Read these off the table that follows.
1) Find the bottom-left entry.
2) Find the entry directly below -4.7.
3) Find the second smallest entry.
4) Find the entry directly above -29.1.
5) Find the entry in the bottom-right corner.
6) Find the entry just right of the smallest entry.
7) Find the 1st entry on the diagonal from the top-right corner.
8) Find the entry directly below the smallest entry.
array([[ -2.2,  -1.6,   1.2,   0.8,   2.9,  -8.7,  -1.4],
       [ 13.7,  18.8,  -8.5,   4.1, -16.5, -18.5,   9.0],
       [ -9.9,  -8.2,   6.2,  -2.6,  12.8,  10.1,  -6.4],
       [-13.0, -15.3,   8.0,   4.3,  15.9,  13.5,  -8.6],
       [ -7.6,  -8.9,   5.3,  -4.5,   9.3,   6.0,  -5.4],
       [ -7.5,  -3.0,   5.2,  -2.3,   7.6,   5.4,  -4.7],
       [ 28.8,  26.9, -17.9,  10.8, -35.3, -28.7,  18.9],
       [ 18.9,  17.2, -12.5,  12.0, -24.6, -22.8,  13.1],
       [ 29.3,  18.3, -18.6,  13.1, -34.8, -38.7,  19.3],
       [  8.4,   2.1,  -5.4,   6.1, -11.0, -18.5,   5.4],
       [ -8.2,  -8.5,   5.5,  -1.2,   9.2,  20.8,  -5.0],
       [-12.4,  -7.3,   7.8,  -2.1,  14.6,  15.4,  -8.1],
       [-34.2, -29.1,  21.8, -17.4,  42.5,  44.8, -23.1],
       [-18.0, -13.1,  11.5, -11.1,  22.2,  18.4, -12.2],
       [-33.6, -27.1,  22.0, -15.9,  40.2,  45.8, -22.1]])
1) -33.6
2) 18.9
3) -35.3
4) -7.3
5) -22.1
6) 19.3
7) -1.4
8) -18.5
